Below are the code and all the weights of a small trained network. Each question names an input and a class and asks about switching units off, where a switched-off unit gives its printed mean instead of its output.

import numpy as np


def w(rows, s, z=0):
    codes = np.array(rows[::2]) - 128.0
    scale = np.full(codes.shape[1], s)
    scale[-1] = z or s
    return codes * scale


def norm(h):
    return h / np.sqrt((h * h).mean(-1, keepdims=True) + 1e-5)


def f(y):
    return np.maximum(y, 0)


def log_softmax(a):
    a = a - a.max(-1, keepdims=True)
    return a - np.log(np.exp(a).sum(-1, keepdims=True))


def net(x, mask):
    res = np.array(x, float).reshape(1, 2) / 4 @ E
    u = 0
    for l in range(3):
        y = f(norm(res) @ A[l][:, :-1].T + A[l][:, -1])
        res = res + np.where(mask[u : u + 6], y, B[l][:, -1]) @ B[l][:, :-1]
        u += 6
    return log_softmax(norm(res)[-1] @ U[:, :-1].T + U[:, -1])


A, B = {}, {}
E = w([
[200,219,126,196,253],'x0',
[245,139,131,163,92],'x1',
],0.0029)
A[0] = w([
[39,160,104,140,57,10],'0.n1',
[141,124,182,80,158,70],'0.n2',
[137,146,99,112,123,69],'0.n3',
[223,113,29,138,74,88],'0.n4',
[149,241,111,199,253,22],'0.n5',
[19,112,158,50,196,141],'0.n6',
],0.0042,0.0012)
B[0] = w([
[147,77,47,116,171,172],'0.n1',
[103,111,171,101,116,130],'0.n2',
[109,90,177,136,127,128],'0.n3',
[115,192,247,110,122,186],'0.n4',
[223,47,100,173,252,253],'0.n5',
[118,87,48,132,54,232],'0.n6',
],0.0044,0.0041)
A[1] = w([
[115,214,56,109,142,40],'1.n1',
[95,66,138,56,89,31],'1.n2',
[116,129,155,41,99,8],'1.n3',
[255,252,159,204,175,189],'1.n4',
[100,116,58,77,213,95],'1.n5',
[174,144,147,208,234,235],'1.n6',
],0.0044,0.0014)
B[1] = w([
[69,204,175,176,226,130],'1.n1',
[130,207,175,157,217,190],'1.n2',
[219,191,85,246,108,151],'1.n3',
[70,70,153,3,235,254],'1.n4',
[155,134,219,136,180,187],'1.n5',
[254,32,131,93,223,249],'1.n6',
],0.0036,0.0044)
A[2] = w([
[57,120,1,108,124,92],'2.n1',
[116,169,169,146,109,41],'2.n2',
[152,128,179,120,88,255],'2.n3',
[136,140,122,93,181,105],'2.n4',
[83,128,68,187,110,218],'2.n5',
[162,122,186,106,87,30],'2.n6',
],0.0079,0.00047)
B[2] = w([
[144,109,110,3,104,255],'2.n1',
[168,52,59,220,42,147],'2.n2',
[67,222,55,182,112,173],'2.n3',
[101,184,175,178,101,197],'2.n4',
[144,22,73,56,23,185],'2.n5',
[51,185,76,189,85,176],'2.n6',
],0.0049,0.0054)
U = w([
[99,187,99,165,31,189],'0',
[116,221,222,100,126,67],'1',
[128,62,80,10,52,158],'2',
[200,87,152,103,199,220],'3',
[161,112,169,140,78,3],'4',
],0.014,0.0063)

Each question gives the input, the list of numbers given to net, and the class t.
The units are the neurons (one row each of A and B). Each row of codes is followed by its name. A weight is (code - 128) times the scale printed after its matrix; where a second scale follows, it is the last column's (A, B and U).
mask holds one flag per neuron, layer by layer. A switched-off neuron (its flag False) gives its mean, the last column of its row in B, instead of its output. The means were averaged over made-up inputs and are rounded, as every weight is.
A unit's drop is (log p(t) with every unit on - log p(t) with that unit switched off) / (log p(t) with every unit on - log p(t) with every unit switched off).
most important unit: the unit with the biggest drop
top k neurons: the k neurons with the biggest drops, biggest first
top k neurons in layer l: the k neurons of layer l with the biggest drops, biggest first
drop when u is switched off: that unit's drop, to one decimal
input [-8,2], class 0: most important unit : 1.n4
input [0,1], class 1: top 4 neurons : 0.n6, 0.n5, 1.n4, 0.n4
input [-3,1], class 0: top 2 neurons : 0.n5, 0.n6
input [0,4], class 1: top 3 neurons : 0.n5, 0.n4, 1.n4
input [-1,6], class 1: top 2 neurons : 1.n4, 0.n6
input [-1,2], class 0: top 2 neurons : 0.n5, 1.n6
input [-2,1], class 0: top 2 neurons : 0.n5, 1.n4
input [1,-3], class 2: top 2 neurons in layer 0 : 0.n6, 0.n4
input [-2,7], class 0: top 3 neurons : 0.n5, 1.n6, 2.n6
input [-1,5], class 1: drop when 0.n4 is switched off : -0.1
input [-3,7], class 0: drop when 0.n5 is switched off : 0.7
input [-3,8], class 0: drop when 0.n5 is switched off : 0.7
